Below are the code and all the weights of a small trained network. Each question names an input and a class and asks about switching units off, where a switched-off unit gives its printed mean instead of its output.

import numpy as np


def w(rows, s, z=0):
    codes = np.array(rows[::2]) - 128.0
    scale = np.full(codes.shape[1], s)
    scale[-1] = z or s
    return codes * scale


def f(y):
    return np.maximum(y, 0)


def log_softmax(a):
    a = a - a.max(-1, keepdims=True)
    return a - np.log(np.exp(a).sum(-1, keepdims=True))


def net(x, mask):
    res = np.array(x, float).reshape(1, 8) / 4 @ E
    y = f(res @ A[0][:, :-1].T + A[0][:, -1])
    res = res + np.where(mask, y, B[0][:, -1]) @ B[0][:, :-1]
    return log_softmax(res[-1] @ U[:, :-1].T + U[:, -1])


A, B = {}, {}
E = w([
[99,133,161],'x0',
[159,227,214],'x1',
[154,112,99],'x2',
[184,136,201],'x3',
[255,124,56],'x4',
[152,47,199],'x5',
[105,93,213],'x6',
[150,144,80],'x7',
],0.0071)
A[0] = w([
[160,124,146,136],'neuron 1',
[129,97,156,79],'neuron 2',
[108,50,101,67],'neuron 3',
[100,97,182,98],'neuron 4',
[109,20,108,159],'neuron 5',
[107,177,142,128],'neuron 6',
[85,151,143,145],'neuron 7',
[249,185,150,255],'neuron 8',
[149,59,55,246],'neuron 9',
[64,172,130,111],'neuron 10',
[129,177,197,164],'neuron 11',
[70,109,213,112],'neuron 12',
[81,228,132,152],'neuron 13',
[173,214,160,112],'neuron 14',
[115,148,214,127],'neuron 15',
[115,204,132,155],'neuron 16',
[136,113,133,86],'neuron 17',
],0.011,0.004)
B[0] = w([
[150,120,114,156],'neuron 1',
[162,140,148,149],'neuron 2',
[45,87,80,161],'neuron 3',
[162,121,127,180],'neuron 4',
[4,112,52,192],'neuron 5',
[154,204,128,169],'neuron 6',
[130,144,192,172],'neuron 7',
[232,83,83,254],'neuron 8',
[108,201,1,230],'neuron 9',
[82,153,199,179],'neuron 10',
[178,153,146,214],'neuron 11',
[131,67,142,221],'neuron 12',
[173,223,252,211],'neuron 13',
[191,5,101,196],'neuron 14',
[107,83,196,215],'neuron 15',
[198,199,167,187],'neuron 16',
[104,156,165,131],'neuron 17',
],0.0057,0.0084)
U = w([
[2,67,103,64],'0',
[113,230,206,157],'1',
[249,52,130,117],'2',
[104,84,229,53],'3',
[125,238,80,108],'4',
[187,25,218,118],'5',
[155,76,92,253],'6',
],0.0091,0.0058)

Each question gives the input, the list of numbers given to net, and the class t.
The units are the neurons (one row each of A and B). Each row of codes is followed by its name. A weight is (code - 128) times the scale printed after its matrix; where a second scale follows, it is the last column's (A, B and U).
mask holds one flag per neuron, in row order. A switched-off neuron (its flag False) gives its mean, the last column of its row in B, instead of its output. The means were averaged over made-up inputs and are rounded, as every weight is.
A unit's drop is (log p(t) with every unit on - log p(t) with that unit switched off) / (log p(t) with every unit on - log p(t) with every unit switched off).
The circuit of an input: a set's keep is (log p(t) with only the set's units on - log p(t) with every unit switched off) / (log p(t) with every unit on - log p(t) with every unit switched off). Starting from the 12 units with the biggest drops (on a tie, the unit counted first), units are removed one at a time, each time the one whose removal leaves the highest keep (on an exact tie, the one counted first), for as long as the keep stays at least 0.8.
units of the circuit, in order: the units of the circuit, biggest drop first
top k neurons: the k neurons with the biggest drops, biggest first
drop when u is switched off: that unit's drop, to one decimal
input [2,-6,4,8,6,6,3,-1], class 6: units of the circuit, in order -> [neuron 5; neuron 9; neuron 3]
input [-5,-3,8,-5,2,-2,-7,-2], class 4: units of the circuit, in order -> [neuron 9]
input [-3,-3,3,-3,6,8,-6,-8], class 0: top 2 neurons -> [neuron 5; neuron 3]
input [-8,-6,6,6,6,8,-8,2], class 6: units of the circuit, in order -> [neuron 9; neuron 5]
input [-1,7,6,3,-7,-5,8,-1], class 5: top 4 neurons -> [neuron 14; neuron 12; neuron 15; neuron 9]
input [-7,4,-5,2,0,-7,8,5], class 5: top 3 neurons -> [neuron 14; neuron 9; neuron 8]
input [5,7,2,6,-5,1,-1,-4], class 5: units of the circuit, in order -> [neuron 14; neuron 12]
input [-7,-4,6,-2,3,0,-7,6], class 4: top 2 neurons -> [neuron 9; neuron 14]
input [0,-5,5,2,-1,6,7,-6], class 0: units of the circuit, in order -> [neuron 5; neuron 3]
input [-4,-5,7,5,6,6,3,2], class 6: top 2 neurons -> [neuron 5; neuron 9]
input [8,-7,3,3,-6,6,5,-8], class 0: top 2 neurons -> [neuron 5; neuron 3]
input [-4,7,-2,-5,6,-1,-1,4], class 2: top 2 neurons -> [neuron 8; neuron 14]
input [8,4,-5,-6,7,-5,-6,6], class 2: top 2 neurons -> [neuron 14; neuron 8]
input [-3,8,-7,6,1,5,-7,5], class 2: units of the circuit, in order -> [neuron 8]
input [-5,1,7,-6,6,6,-6,-4], class 4: top 3 neurons -> [neuron 9; neuron 14; neuron 12]
input [2,7,3,-4,7,-8,2,8], class 2: drop when neuron 8 is switched off -> 0.4
input [-6,-5,2,-6,-5,0,3,7], class 0: drop when neuron 5 is switched off -> 0.1
input [6,-6,-4,-8,0,3,-2,-1], class 0: drop when neuron 16 is switched off -> 0.0
